Below is a small trained network, with its code and all its weights. Each question gives an input and a target symbol and asks what happens when units are switched off, that is, made to give their printed mean instead of their output.

import numpy as np


def w(rows, s, z=0):
    codes = np.array(rows[::2]) - 128.0
    scale = np.full(codes.shape[1], s)
    scale[-1] = z or s
    return codes * scale


def norm(h):
    return h / np.sqrt((h * h).mean(-1, keepdims=True) + 1e-5)


def f(y):
    return np.maximum(y, 0)


def softmax(a):
    e = np.exp(a - a.max(-1, keepdims=True))
    return e / e.sum(-1, keepdims=True)


def log_softmax(a):
    a = a - a.max(-1, keepdims=True)
    return a - np.log(np.exp(a).sum(-1, keepdims=True))


def net(x, mask):
    ids = ['ΔΛαεημξτψ'.index(c) for c in x.split()]
    T = len(ids)
    res = E[ids] + P[:T]
    u = 0
    for l in range(2):
        q, k, v = (norm(res) @ M[l].T for M in (Q, K, V))
        z = softmax(np.where(np.tri(T) > 0, q @ k.T / 3**0.5, -1e9)) @ v
        res = res + np.where(mask[u], z, O[l][:, -1]) @ O[l][:, :-1]
        u += 1
        y = f(norm(res) @ A[l][:, :-1].T + A[l][:, -1])
        res = res + np.where(mask[u : u + 8], y, B[l][:, -1]) @ B[l][:, :-1]
        u += 8
    return log_softmax(norm(res)[-1] @ U[:, :-1].T + U[:, -1])


Q, K, V, O, A, B = {}, {}, {}, {}, {}, {}
E = w([
[98,114,84,169,197,45],'Δ',
[112,175,254,223,80,141],'Λ',
[115,135,138,165,151,175],'α',
[106,142,155,121,155,148],'ε',
[99,134,130,145,164,138],'η',
[121,142,149,156,145,190],'μ',
[138,28,240,133,57,136],'ξ',
[128,137,133,184,139,205],'τ',
[164,43,89,72,166,182],'ψ',
],0.03)
P = w([
[83,215,116,182,70,126],'0',
[55,175,133,157,116,116],'1',
[83,126,130,155,141,157],'2',
[90,103,137,155,170,143],'3',
[92,97,152,156,191,116],'4',
[118,81,145,186,215,131],'5',
[123,59,154,187,224,92],'6',
[144,25,148,206,243,76],'7',
[155,2,166,211,248,55],'8',
],0.015)
Q[0] = w([
[134,220,45,46,52,67],'0.h1',
[255,225,82,1,40,85],'0.h1',
[100,175,164,169,91,158],'0.h1',
],0.06)
K[0] = w([
[72,218,93,112,77,91],'0.h1',
[44,253,193,164,64,159],'0.h1',
[111,87,104,200,107,175],'0.h1',
],0.057)
V[0] = w([
[163,171,222,159,127,69],'0.h1',
[181,96,249,223,216,95],'0.h1',
[131,105,109,15,205,174],'0.h1',
],0.02)
O[0] = w([
[97,82,167,219,163,160,86],'0.h1',
[2,70,108,169,125,127,254],'0.h1',
[104,122,37,74,62,67,157],'0.h1',
],0.025,0.018)
A[0] = w([
[119,153,138,137,84,114,71],'0.n1',
[174,126,138,177,85,164,78],'0.n2',
[114,139,116,88,153,148,92],'0.n3',
[135,128,98,147,105,181,152],'0.n4',
[97,158,154,133,147,115,238],'0.n5',
[118,172,146,165,101,152,92],'0.n6',
[81,120,157,106,38,254,102],'0.n7',
[92,134,127,109,123,125,253],'0.n8',
],0.076,0.0041)
B[0] = w([
[165,154,108,185,98,119,151],'0.n1',
[161,116,122,56,105,190,154],'0.n2',
[150,123,85,118,119,115,152],'0.n3',
[140,157,136,124,111,148,148],'0.n4',
[132,75,57,155,128,143,234],'0.n5',
[131,99,87,199,104,142,180],'0.n6',
[1,42,130,187,51,192,254],'0.n7',
[130,84,106,195,136,136,231],'0.n8',
],0.057,0.027)
Q[1] = w([
[137,131,187,177,205,171],'1.h1',
[118,137,58,99,101,69],'1.h1',
[134,107,140,115,39,252],'1.h1',
],0.037)
K[1] = w([
[37,44,2,210,175,244],'1.h1',
[249,195,215,66,101,31],'1.h1',
[100,126,129,115,114,187],'1.h1',
],0.025)
V[1] = w([
[174,144,200,107,48,120],'1.h1',
[170,205,65,112,223,126],'1.h1',
[184,1,126,59,98,111],'1.h1',
],0.052)
O[1] = w([
[156,63,118,191,150,137,57],'1.h1',
[47,142,118,144,143,114,4],'1.h1',
[131,115,255,106,139,132,190],'1.h1',
],0.045,0.047)
A[1] = w([
[153,254,123,94,110,116,22],'1.n1',
[108,90,67,64,179,113,75],'1.n2',
[205,146,118,120,162,196,112],'1.n3',
[95,195,175,162,113,98,62],'1.n4',
[139,180,125,86,136,110,35],'1.n5',
[134,208,108,194,134,127,146],'1.n6',
[51,72,147,108,158,128,168],'1.n7',
[55,139,147,200,175,87,2],'1.n8',
],0.062,0.0043)
B[1] = w([
[136,157,84,1,180,132,162],'1.n1',
[102,146,132,173,157,128,153],'1.n2',
[98,111,150,129,61,192,153],'1.n3',
[105,89,121,178,107,148,151],'1.n4',
[135,155,76,79,135,177,149],'1.n5',
[87,130,132,177,164,142,137],'1.n6',
[116,137,77,175,167,83,253],'1.n7',
[88,55,103,77,88,146,140],'1.n8',
],0.072,0.03)
U = w([
[73,88,131,137,62,239,180],'Δ',
[93,136,47,214,166,108,184],'Λ',
[141,174,141,124,145,170,13],'α',
[147,182,154,128,143,153,30],'ε',
[143,180,147,127,149,154,20],'η',
[146,174,144,124,151,159,1],'μ',
[227,140,150,108,86,56,191],'ξ',
[134,172,146,122,149,154,12],'τ',
[117,141,72,7,183,159,235],'ψ',
],0.011,0.0036)

Each question gives the input, a string of symbols that net reads in full, and the target symbol t.
The units are the heads (3 rows each of Q, K, V and O) and the neurons (one row each of A and B). Each row of codes is followed by its name. A weight is (code - 128) times the scale printed after its matrix; where a second scale follows, it is the last column's (O, A, B and U).
mask holds one flag per unit, layer by layer, with each layer's heads first. A switched-off unit (its flag False) gives its mean, the last column of its rows in O or B, instead of its output. The means were averaged over made-up inputs and are rounded, as every weight is.
A unit's drop is (log p(t) with every unit on - log p(t) with that unit switched off) / (log p(t) with every unit on - log p(t) with every unit switched off).
The circuit of an input: a set's keep is (log p(t) with only the set's units on - log p(t) with every unit switched off) / (log p(t) with every unit on - log p(t) with every unit switched off). Starting from the 12 units with the biggest drops (on a tie, the unit counted first), units are removed one at a time, each time the one whose removal leaves the highest keep (on an exact tie, the one counted first), for as long as the keep stays at least 0.8.
units of the circuit, in order: the units of the circuit, biggest drop first
most important unit: the unit with the biggest drop
top k neurons: the k neurons with the biggest drops, biggest first
top k neurons in layer l: the k neurons of layer l with the biggest drops, biggest first
drop of u: that unit's drop, to one decimal
input ξ ξ ε Δ ψ η ξ ξ ψ, target Λ: units of the circuit, in order	0.h1, 1.h1, 0.n7, 1.n7
input ψ Λ Δ Δ η α, target Λ: units of the circuit, in order	1.h1, 0.n7, 0.h1, 0.n5
input Δ α Λ ψ τ Δ ξ α η, target ξ: most important unit	0.h1
input μ ψ Λ η α, target Λ: top 2 neurons	0.n7, 0.n1
input ξ α α Δ ξ ξ μ Δ Δ, target Λ: units of the circuit, in order	0.n2, 0.n7
input ψ ξ η Λ, target Λ: units of the circuit, in order	1.h1, 0.n7, 0.n1, 0.h1
input Δ ψ ξ ε τ, target ξ: top 2 neurons	0.n7, 0.n5
input Δ ψ η, target ψ: units of the circuit, in order	0.h1, 0.n7, 1.n1
input η ψ τ, target ψ: units of the circuit, in order	0.h1, 0.n7, 1.n1
input η η Δ η ψ τ η τ Λ, target Λ: units of the circuit, in order	0.n1, 1.h1, 0.n7, 0.h1
input α Δ Λ μ η ξ ξ ψ η, target ψ: top 2 neurons	0.n7, 0.n5
input η ψ ε ε Δ μ, target ψ: units of the circuit, in order	0.h1, 0.n7, 1.n1
input ψ ε η Δ Δ ε ξ α, target ξ: units of the circuit, in order	0.h1, 0.n7
input ε η μ ψ ε μ ξ μ, target ξ: top 2 neurons	0.n7, 1.n7
input μ Δ ψ Δ Δ Δ ε, target ψ: most important unit	0.h1
input η ε Λ ψ ξ, target ξ: top 2 neurons	0.n7, 1.n7
input τ Δ Δ Δ Δ Δ, target Λ: top 2 neurons	1.n7, 0.n7
input ε ψ Δ ψ, target Λ: top 2 neurons in layer 0	0.n7, 0.n3
input ε ψ Δ ξ ε ε Δ, target ξ: drop of 1.h1	0.7
input α Δ ψ α η ξ ε, target ξ: drop of 0.n4	0.0
input ψ α Δ Δ Δ, target ψ: drop of 0.h1	1.1
input ξ Δ Λ ψ, target ψ: drop of 0.n1	0.0
input α Δ η ε Δ ξ ψ Λ η, target Λ: top neuron in layer 0	0.n1
input η ε α α Δ ψ, target ψ: top 2 neurons in layer 0	0.n7, 0.n5
